Below are the code and all the weights of a small trained network. Each question names an input and a class and asks about switching units off, where a switched-off unit gives its printed mean instead of its output.

import numpy as np


def w(rows, s, z=0):
    codes = np.array(rows[::2]) - 128.0
    scale = np.full(codes.shape[1], s)
    scale[-1] = z or s
    return codes * scale


def f(y):
    return y / 2 * (1 + np.tanh(0.7978845608 * (y + 0.044715 * y**3)))


def log_softmax(a):
    a = a - a.max(-1, keepdims=True)
    return a - np.log(np.exp(a).sum(-1, keepdims=True))


def net(x, mask):
    res = np.array(x, float).reshape(1, 7) / 4 @ E
    y = f(res @ A[0][:, :-1].T + A[0][:, -1])
    res = res + np.where(mask, y, B[0][:, -1]) @ B[0][:, :-1]
    return log_softmax(res[-1] @ U[:, :-1].T + U[:, -1])


A, B = {}, {}
E = w([
[128,128,128,128,128,128,128,128,128,128,128,128],'x0',
[128,127,128,128,128,128,128,128,128,128,128,128],'x1',
[117,108,90,55,134,184,126,146,137,126,127,53],'x2',
[128,128,128,128,128,128,128,128,127,128,128,128],'x3',
[142,121,131,132,133,133,129,134,93,128,246,124],'x4',
[129,128,128,128,128,127,128,127,128,128,128,128],'x5',
[140,120,118,134,96,126,4,138,133,85,128,131],'x6',
],0.02)
A[0] = w([
[142,117,122,132,94,126,28,139,132,84,128,130,166],'N1',
[129,132,132,131,129,126,130,125,125,128,130,131,127],'N2',
[117,111,89,51,133,188,127,145,136,126,127,63,161],'N3',
[139,120,130,131,130,131,128,132,102,128,248,123,160],'N4',
[118,133,126,125,126,126,128,124,146,127,72,131,254],'N5',
[136,137,151,172,125,93,129,118,122,129,128,169,250],'N6',
[119,134,131,125,149,129,199,123,125,152,128,127,249],'N7',
],0.018,0.0097)
B[0] = w([
[139,131,34,161,112,131,110,148,130,46,117,143,255],'N1',
[130,132,127,124,130,126,131,127,124,129,132,129,130],'N2',
[123,5,131,111,133,144,106,145,128,126,125,64,241],'N3',
[179,132,128,137,163,150,137,141,12,126,173,133,230],'N4',
[92,129,133,117,102,94,121,108,189,137,80,126,202],'N5',
[131,231,127,141,119,107,161,110,130,133,132,185,218],'N6',
[120,129,214,84,141,122,148,110,130,221,134,118,221],'N7',
],0.017,0.027)
U = w([
[45,224,178,101,95,64,166,63,249,181,82,170,254],'0',
[41,63,182,71,127,113,118,103,241,177,60,68,167],'1',
[166,218,178,128,164,124,179,98,81,175,189,175,118],'2',
[148,67,174,85,176,183,146,149,84,168,181,73,16],'3',
[84,218,36,178,59,69,110,104,253,54,62,187,253],'4',
[65,69,41,128,60,130,62,157,237,49,45,85,126],'5',
[175,217,41,195,129,139,130,153,84,46,169,196,71],'6',
[165,69,40,153,148,185,71,180,85,44,165,89,10],'7',
],0.0056,0.0028)

Each question gives the input, the list of numbers given to net, and the class t.
The units are the neurons (one row each of A and B). Each row of codes is followed by its name. A weight is (code - 128) times the scale printed after its matrix; where a second scale follows, it is the last column's (A, B and U).
mask holds one flag per neuron, in row order. A switched-off neuron (its flag False) gives its mean, the last column of its row in B, instead of its output. The means were averaged over made-up inputs and are rounded, as every weight is.
A unit's drop is (log p(t) with every unit on - log p(t) with that unit switched off) / (log p(t) with every unit on - log p(t) with every unit switched off).
The circuit of an input: a set's keep is (log p(t) with only the set's units on - log p(t) with every unit switched off) / (log p(t) with every unit on - log p(t) with every unit switched off). Starting from all 7 units, units are removed one at a time, each time the one whose removal leaves the highest keep (on an exact tie, the one counted first), for as long as the keep stays at least 0.8.
circuit, biggest first: the units of the circuit, biggest drop first
unit that matters most: the unit with the biggest drop
k most important neurons: the k neurons with the biggest drops, biggest first
drop of u: that unit's drop, to one decimal
input [-4,0,-5,8,-1,-2,-1], class 0: circuit, biggest first -> N4, N1
input [1,-6,0,-1,2,-2,4], class 6: circuit, biggest first -> N3
input [1,4,6,-6,-1,-5,0], class 1: circuit, biggest first -> N1, N4
input [-1,-1,-2,-2,2,-2,-1], class 2: circuit, biggest first -> N1, N3
input [7,5,0,-4,1,-8,-1], class 2: circuit, biggest first -> N3, N1
input [-7,1,1,-4,-2,8,1], class 5: 3 most important neurons -> N7, N6, N4
input [6,8,1,4,0,-8,-4], class 1: 2 most important neurons -> N4, N6
input [3,4,-1,6,-1,6,-2], class 0: 3 most important neurons -> N4, N3, N1
input [2,5,0,-3,2,1,2], class 6: 2 most important neurons -> N3, N7
input [-3,6,-2,-7,1,5,8], class 6: 2 most important neurons -> N5, N3
input [4,-8,1,-4,-3,1,3], class 5: 2 most important neurons -> N6, N4
input [6,1,-4,2,0,-6,0], class 0: circuit, biggest first -> N1, N4
input [4,2,2,8,7,2,-1], class 3: 2 most important neurons -> N1, N6
input [0,-4,2,-1,1,-2,0], class 3: unit that matters most -> N1
input [0,-2,-1,-5,1,3,5], class 6: 2 most important neurons -> N3, N5
input [-7,-8,1,4,0,8,6], class 5: 2 most important neurons -> N4, N6
input [8,6,0,5,-6,2,2], class 4: 2 most important neurons -> N3, N7
input [5,-2,-8,4,-1,8,4], class 4: drop of N4 -> 1.0
input [6,5,0,-3,-6,-8,3], class 4: drop of N3 -> 1.8
input [-8,-5,8,-8,4,-8,0], class 3: drop of N1 -> 3.8
